Here is a tiny trained network, its code and every weight. The questions are about switching its units off for an input and a target symbol, where a switched-off unit gives its printed mean instead of its output.

import numpy as np


def w(rows, s, z=0):
    codes = np.array(rows[::2]) - 128.0
    scale = np.full(codes.shape[1], s)
    scale[-1] = z or s
    return codes * scale


def f(y):
    return np.maximum(y, 0)


def softmax(a):
    e = np.exp(a - a.max(-1, keepdims=True))
    return e / e.sum(-1, keepdims=True)


def log_softmax(a):
    a = a - a.max(-1, keepdims=True)
    return a - np.log(np.exp(a).sum(-1, keepdims=True))


def net(x, mask):
    ids = ['ΣΦΩαβγεζηθμξτψ'.index(c) for c in x.split()]
    T = len(ids)
    res = E[ids] + P[:T]
    r = res
    for j in range(2):
        rows = slice(3 * j, 3 * j + 3)
        q, k, v = (r @ M[0][rows].T for M in (Q, K, V))
        z = softmax(np.where(np.tri(T) > 0, q @ k.T / 3**0.5, -1e9)) @ v
        o = O[0][rows]
        res = res + np.where(mask[j], z, o[:, -1]) @ o[:, :-1]
    y = f(res @ A[0][:, :-1].T + A[0][:, -1])
    res = res + np.where(mask[2:14], y, B[0][:, -1]) @ B[0][:, :-1]
    return log_softmax(res[-1] @ U[:, :-1].T + U[:, -1])


Q, K, V, O, A, B = {}, {}, {}, {}, {}, {}
E = w([
[171,95,198,85,96,142],'Σ',
[179,87,166,135,134,163],'Φ',
[144,130,139,87,126,188],'Ω',
[125,131,139,108,141,205],'α',
[142,130,134,95,135,187],'β',
[149,130,132,82,133,186],'γ',
[140,220,224,126,205,73],'ε',
[137,138,83,68,50,192],'ζ',
[47,124,111,203,53,189],'η',
[176,77,176,177,82,137],'θ',
[116,81,160,188,134,153],'μ',
[61,123,147,76,149,151],'ξ',
[184,72,124,251,149,137],'τ',
[125,81,120,169,218,149],'ψ',
],0.021)
P = w([
[200,183,190,139,149,253],'0',
[185,152,155,132,123,246],'1',
[160,142,123,121,119,222],'2',
[153,113,109,117,92,196],'3',
[131,96,90,109,77,172],'4',
[112,82,71,98,63,146],'5',
[92,64,41,92,60,119],'6',
[86,57,25,94,40,103],'7',
[62,42,13,89,27,76],'8',
],0.0074)
Q[0] = w([
[109,250,140,103,158,76],'head 0',
[97,129,74,96,110,215],'head 0',
[113,59,170,159,145,108],'head 0',
[91,217,115,116,127,106],'head 1',
[114,213,162,121,160,56],'head 1',
[105,143,102,99,114,171],'head 1',
],0.016)
K[0] = w([
[189,211,245,133,223,156],'head 0',
[105,40,81,131,160,20],'head 0',
[174,165,76,136,112,193],'head 0',
[117,129,163,134,204,66],'head 1',
[157,192,169,140,210,149],'head 1',
[125,23,119,169,138,68],'head 1',
],0.012)
V[0] = w([
[204,102,98,142,180,115],'head 0',
[167,107,98,209,48,112],'head 0',
[66,102,127,185,181,132],'head 0',
[151,104,160,137,165,146],'head 1',
[110,77,132,97,154,145],'head 1',
[124,2,128,149,145,95],'head 1',
],0.014)
O[0] = w([
[190,48,155,85,191,150,2],'head 0',
[206,151,75,137,152,114,215],'head 0',
[80,179,111,116,249,130,136],'head 0',
[150,192,158,141,108,151,93],'head 1',
[147,119,129,140,146,221,124],'head 1',
[157,148,187,103,132,180,33],'head 1',
],0.013,0.0078)
A[0] = w([
[184,103,102,145,163,86,26],'neuron 0',
[176,129,146,120,87,52,182],'neuron 1',
[131,97,101,225,154,133,16],'neuron 2',
[128,108,51,125,103,180,171],'neuron 3',
[110,132,132,140,40,77,122],'neuron 4',
[129,196,134,141,178,158,95],'neuron 5',
[178,109,123,235,144,133,255],'neuron 6',
[91,183,118,133,145,127,53],'neuron 7',
[99,132,156,152,172,2,192],'neuron 8',
[118,16,159,89,146,208,39],'neuron 9',
[109,131,93,132,193,112,29],'neuron 10',
[75,129,99,155,133,109,85],'neuron 11',
],0.009,0.0033)
B[0] = w([
[95,117,126,92,2,115,154],'neuron 0',
[122,131,122,153,172,153,181],'neuron 1',
[137,134,164,39,142,75,185],'neuron 2',
[141,101,178,172,208,130,254],'neuron 3',
[139,113,89,84,165,83,249],'neuron 4',
[87,75,112,102,114,95,183],'neuron 5',
[114,149,112,102,163,191,211],'neuron 6',
[164,125,140,150,115,142,195],'neuron 7',
[151,106,58,196,117,161,183],'neuron 8',
[123,129,229,157,128,19,169],'neuron 9',
[129,172,179,121,82,89,170],'neuron 10',
[190,130,176,114,74,147,211],'neuron 11',
],0.0088,0.013)
U = w([
[155,130,158,93,56,87,33],'Σ',
[154,111,150,141,118,128,58],'Φ',
[134,116,137,110,88,116,52],'Ω',
[111,96,121,150,129,171,98],'α',
[128,110,132,127,107,133,72],'β',
[134,118,142,115,94,109,48],'γ',
[116,96,138,193,125,126,72],'ε',
[117,25,89,163,141,132,194],'ζ',
[122,180,80,131,140,92,227],'η',
[156,112,109,140,118,198,103],'θ',
[77,103,54,120,224,224,118],'μ',
[47,123,94,42,81,169,254],'ξ',
[140,144,108,2,115,117,79],'τ',
[91,125,136,72,162,75,85],'ψ',
],0.0076,0.0037)

Each question gives the input, a string of symbols that net reads in full, and the target symbol t.
The units are the heads (3 rows each of Q, K, V and O) and the neurons (one row each of A and B). Each row of codes is followed by its name. A weight is (code - 128) times the scale printed after its matrix; where a second scale follows, it is the last column's (O, A, B and U).
mask holds one flag per unit, heads first, then neurons. A switched-off unit (its flag False) gives its mean, the last column of its rows in O or B, instead of its output. The means were averaged over made-up inputs and are rounded, as every weight is.
A unit's drop is (log p(t) with every unit on - log p(t) with that unit switched off) / (log p(t) with every unit on - log p(t) with every unit switched off).
The circuit of an input: a set's keep is (log p(t) with only the set's units on - log p(t) with every unit switched off) / (log p(t) with every unit on - log p(t) with every unit switched off). Starting from the 12 units with the biggest drops (on a tie, the unit counted first), units are removed one at a time, each time the one whose removal leaves the highest keep (on an exact tie, the one counted first), for as long as the keep stays at least 0.8.
circuit, biggest first: the units of the circuit, biggest drop first
top k neurons: the k neurons with the biggest drops, biggest first
heads that matter: for each layer, one digit per head in row order, 1 if its drop is at least 0.15 and else 0, layers parted by /
drop when u is switched off: that unit's drop, to one decimal
input μ ζ θ, target ζ: heads that matter -> 11
input ξ ψ Φ ζ ζ α, target ζ: heads that matter -> 11
input μ γ Σ ε α β θ, target θ: circuit, biggest first -> head 1; head 0; neuron 6
input ζ η τ ξ Φ Φ ξ β, target ξ: circuit, biggest first -> head 0
input Ω ψ η γ τ Ω Ω, target τ: circuit, biggest first -> head 0; neuron 0
input Φ ζ ζ ε ξ, target ξ: heads that matter -> 10
input μ β ε η ζ Σ τ α, target τ: circuit, biggest first -> head 0; neuron 0
input ψ γ Ω τ ψ, target ψ: heads that matter -> 10
input η α α ψ, target η: circuit, biggest first -> head 0; neuron 10
input τ ξ Φ ψ α, target ψ: circuit, biggest first -> head 0; neuron 9
input ζ α β ζ ζ, target ζ: circuit, biggest first -> head 0; head 1; neuron 3; neuron 4
input ε β ζ Σ η ξ, target ξ: top 2 neurons -> neuron 3; neuron 9
input Σ θ ε ξ ζ ζ ζ θ, target ζ: top 2 neurons -> neuron 1; neuron 4
input μ θ ψ ξ η γ θ μ, target η: circuit, biggest first -> head 0
input θ η θ ξ Σ α μ γ, target μ: top 2 neurons -> neuron 11; neuron 2
input η α ε Σ μ ε γ, target μ: drop when head 0 is switched off -> 0.5
input α ξ ε μ τ ζ, target τ: drop when head 1 is switched off -> 0.2
input ζ Φ η ε ζ, target η: drop when neuron 5 is switched off -> 0.1
